Below are the code and all the weights of a small trained network. Each question names an input and a class and asks about switching units off, where a switched-off unit gives its printed mean instead of its output.

import numpy as np


def w(rows, s, z=0):
    codes = np.array(rows[::2]) - 128.0
    scale = np.full(codes.shape[1], s)
    scale[-1] = z or s
    return codes * scale


def f(y):
    return np.maximum(y, 0)


def log_softmax(a):
    a = a - a.max(-1, keepdims=True)
    return a - np.log(np.exp(a).sum(-1, keepdims=True))


def net(x, mask):
    res = np.array(x, float).reshape(1, 6) / 4 @ E
    y = f(res @ A[0][:, :-1].T + A[0][:, -1])
    res = res + np.where(mask, y, B[0][:, -1]) @ B[0][:, :-1]
    return log_softmax(res[-1] @ U[:, :-1].T + U[:, -1])


A, B = {}, {}
E = w([
[101,205,149,66,188,114,123,102],'x0',
[132,135,106,124,114,114,139,104],'x1',
[30,183,93,178,115,254,118,98],'x2',
[138,168,129,51,53,142,117,201],'x3',
[185,181,215,159,151,190,225,149],'x4',
[82,232,116,215,105,81,118,161],'x5',
],0.0088)
A[0] = w([
[123,94,149,233,222,67,138,66,32],'n1',
[98,105,109,129,149,54,34,167,115],'n2',
[196,115,162,124,153,7,142,167,3],'n3',
[111,210,133,219,109,43,103,182,27],'n4',
[87,207,163,84,242,80,100,147,82],'n5',
[219,184,190,172,147,142,212,161,86],'n6',
[146,57,138,240,58,123,123,196,82],'n7',
[131,180,159,71,20,114,127,199,45],'n8',
],0.012,0.0055)
B[0] = w([
[164,154,28,95,158,137,94,247,209],'n1',
[41,93,123,134,104,76,136,121,210],'n2',
[98,163,131,169,137,243,147,102,229],'n3',
[130,36,175,82,154,197,138,121,214],'n4',
[211,159,80,131,89,100,172,41,195],'n5',
[28,71,93,114,93,61,84,110,248],'n6',
[194,218,118,91,137,86,157,27,216],'n7',
[164,149,45,150,208,106,89,206,212],'n8',
],0.014,0.012)
U = w([
[111,138,102,133,124,119,124,122,252],'0',
[157,160,71,124,153,107,80,216,79],'1',
[26,117,90,127,88,71,91,99,47],'2',
[52,220,107,215,120,254,115,101,144],'3',
[192,172,107,94,110,69,157,68,82],'4',
[172,6,173,25,177,165,144,132,168],'5',
[152,141,195,191,108,55,132,160,129],'6',
[180,109,236,167,92,112,130,190,84],'7',
],0.0084,0.013)

Each question gives the input, the list of numbers given to net, and the class t.
The units are the neurons (one row each of A and B). Each row of codes is followed by its name. A weight is (code - 128) times the scale printed after its matrix; where a second scale follows, it is the last column's (A, B and U).
mask holds one flag per neuron, in row order. A switched-off neuron (its flag False) gives its mean, the last column of its row in B, instead of its output. The means were averaged over made-up inputs and are rounded, as every weight is.
A unit's drop is (log p(t) with every unit on - log p(t) with that unit switched off) / (log p(t) with every unit on - log p(t) with every unit switched off).
The circuit of an input: a set's keep is (log p(t) with only the set's units on - log p(t) with every unit switched off) / (log p(t) with every unit on - log p(t) with every unit switched off). Starting from all 8 units, units are removed one at a time, each time the one whose removal leaves the highest keep (on an exact tie, the one counted first), for as long as the keep stays at least 0.8.
units of the circuit, in order: the units of the circuit, biggest drop first
top k neurons: the k neurons with the biggest drops, biggest first
drop of u: that unit's drop, to one decimal
input [-1,-3,0,8,5,-8], class 1: top 2 neurons => (n8; n4)
input [3,-2,-2,8,-6,3], class 1: top 2 neurons => (n8; n6)
input [-3,4,-6,-8,-4,6], class 1: top neuron => (n1)
input [-7,-1,-7,8,1,-1], class 1: top 2 neurons => (n8; n5)
input [-3,5,-2,0,-4,7], class 5: top 2 neurons => (n4; n6)
input [7,6,3,-5,0,-5], class 4: top 2 neurons => (n5; n3)
input [-6,2,5,-1,-4,-2], class 4: top 3 neurons => (n3; n7; n6)
input [5,5,1,6,7,5], class 2: top 2 neurons => (n6; n1)
input [-3,6,-6,5,-5,-5], class 0: top 4 neurons => (n6; n4; n1; n3)
input [7,-1,2,-3,3,5], class 4: top 2 neurons => (n5; n3)
input [6,-1,-8,6,1,2], class 3: top 3 neurons => (n3; n1; n7)
input [1,-6,6,0,7,-7], class 2: units of the circuit, in order => (n6; n3)
input [-2,-2,7,7,5,-4], class 1: units of the circuit, in order => (n3; n8)
input [0,0,-4,2,1,6], class 5: units of the circuit, in order => (n4)
input [-3,2,5,-4,-5,-6], class 5: units of the circuit, in order => (n3; n6)
input [-8,5,2,6,-1,-7], class 4: units of the circuit, in order => (n7; n4)
input [7,-5,-6,-8,3,7], class 1: drop of n7 => 0.5
input [-5,4,-3,8,1,-8], class 1: drop of n4 => 0.5
input [-6,-4,4,1,5,6], class 4: drop of n7 => 1.1
input [8,-4,-6,8,-8,-8], class 1: units of the circuit, in order => (n8)
